A = [-60  42   0  30 -23 -17   4 -40  42  25  15  11 -64]
The minimum is -64
The entry just right of -23: -17
The entry just left of 30 is 0
The 3rd entry from the right: 15
The entry just right of 4 is -40

grid =
array([[ -2.81,   4.58,  -8.13,   3.21,  15.82],
       [ 21.45,  21.18,   3.88,   3.38,  10.80],
       [  7.60,   5.98,  10.38,   9.90,   7.92],
       [  6.09,   3.62,  10.46,  10.11,   8.40],
       [ -0.46,   5.15,  12.78,   8.95,   4.80],
       [  3.20,   6.99,  13.89,   6.42,   7.71],
       [ 11.11, -28.35,  19.57,  -6.60,  12.62],
       [ -1.20,  13.22,  -6.11,  20.28,  16.09],
       [ -0.32,   6.13,  13.27,   7.66,   7.09],
       [  8.92,   7.43,  10.93,   8.05,   9.82],
       [ -0.05,  -2.08, -11.76, -16.40, -11.75],
       [ -8.29,   2.93,  13.65,   8.98,   1.43],
       [ 18.44,  17.76,   7.74,  -1.74,  -1.34],
       [  7.60,  12.88,  19.05,  26.52,   4.95],
       [ -4.05, -20.51,  11.02, -10.69,   7.15]])
Indices start at 0.
The entry at row 1, column 0 is 21.45
What is the entry just left of the centre entry? 13.22
What is the entry at row 2, column 0? 7.60
The entry in the top-right corner is 15.82
What is the maximum? 26.52
What is the entry just right of -20.51? 11.02
What is the entry at row 1, column 2? 3.88
The entry just right of -0.46 is 5.15
The entry directly above the smallest entry is 6.99
What is the entry just left of 13.22? -1.20
What is the entry in the bottom-left corner? -4.05
The bottom entry of the column that holds the smallest entry -> -20.51
The entry directly below 17.76 is 12.88
What is the entry in row 0 and column 0? -2.81
What is the entry directly above -2.08? 7.43
What is the centre entry? -6.11
The entry just right of 3.38: 10.80
The entry just right of 26.52 is 4.95
What is the entry just left of 4.80? 8.95
The entry in row 0 and column 2: -8.13
What is the entry in row 0 and column 1? 4.58
What is the entry just right of 12.88? 19.05
What is the entry in the bottom-right corner? 7.15
What is the entry just left of 9.82? 8.05
What is the entry directly below the centre entry? 13.27
What is the entry at row 1, column 1? 21.18
What is the entry directly above 7.71? 4.80
The entry just left of -2.08: -0.05
The entry directly above 1.43 is -11.75
The entry just right of 7.74: -1.74

W =
[[-22 -13  -7  29  -1  -6  15  -7 -13  -7 -23 -29]
 [-20  -8   1 -15  63  45   9  17   7   2  35  -8]
 [-13 -13  -4  -4  42  25  12  15   4  -7  17 -11]
 [ -2  -7  -4  31 -33 -33   9 -11 -10  -9 -37 -17]
 [ -7   0  -4 -46  48  61 -16  18   6  12  59  22]
 [  8  10   7 -56  58  57 -16  23  20  13  67  33]
 [-21 -23  -9  48  -2 -26  31  -4 -12 -20 -43 -44]
 [  3   2   3  -3   7   1   1   3   4   0   4   2]
 [  7   9   9 -48  62  49  -8  24  23   9  59  25]
 [-20 -12  -8 -22  52  53   0  17   0   2  40  -1]]
Counting starts at 0.
Which number is the top-right entry? -29
The top entry of the column that holds the largest entry is -23
The entry directly below the smallest entry -> 48
The entry in row 2 and column 0 -> -13
The entry at row 0, column 1 -> -13
The entry just left of the smallest entry: 7
The entry in row 1 and column 2: 1
Which number is the entry at row 0, column 0? -22
Which number is the bottom entry of the column that holds the largest entry? 40
Which number is the minimum? -56
The entry in row 1 and column 0: -20
The bottom-right entry is -1
Which number is the entry in row 0 and column 2? -7
The entry directly below -43 is 4
Which number is the bottom-left entry? -20
Which number is the entry just left of 10? 8
Which number is the entry just right of 42? 25
Which number is the entry directly below the largest entry? -43
The entry just left of 49 -> 62
Which number is the top entry of the column that holds the smallest entry? 29
Which number is the entry just left of -17? -37
The entry in row 2 and column 2: -4
Which number is the entry just left of the largest entry? 13
Which number is the entry just right of the smallest entry? 58

Read these off the row that follows.
1) The first entry?
2) The third entry from the left?
3) The 2nd entry from the right?
4) The entry just left of -54?
5) The last entry?
6) The 4th entry from the end?
[ -6 -26 -56   1   6  -4 -54   6 -33  -3  10  -5 -11 -25 -13]
1) -6
2) -56
3) -25
4) -4
5) -13
6) -5
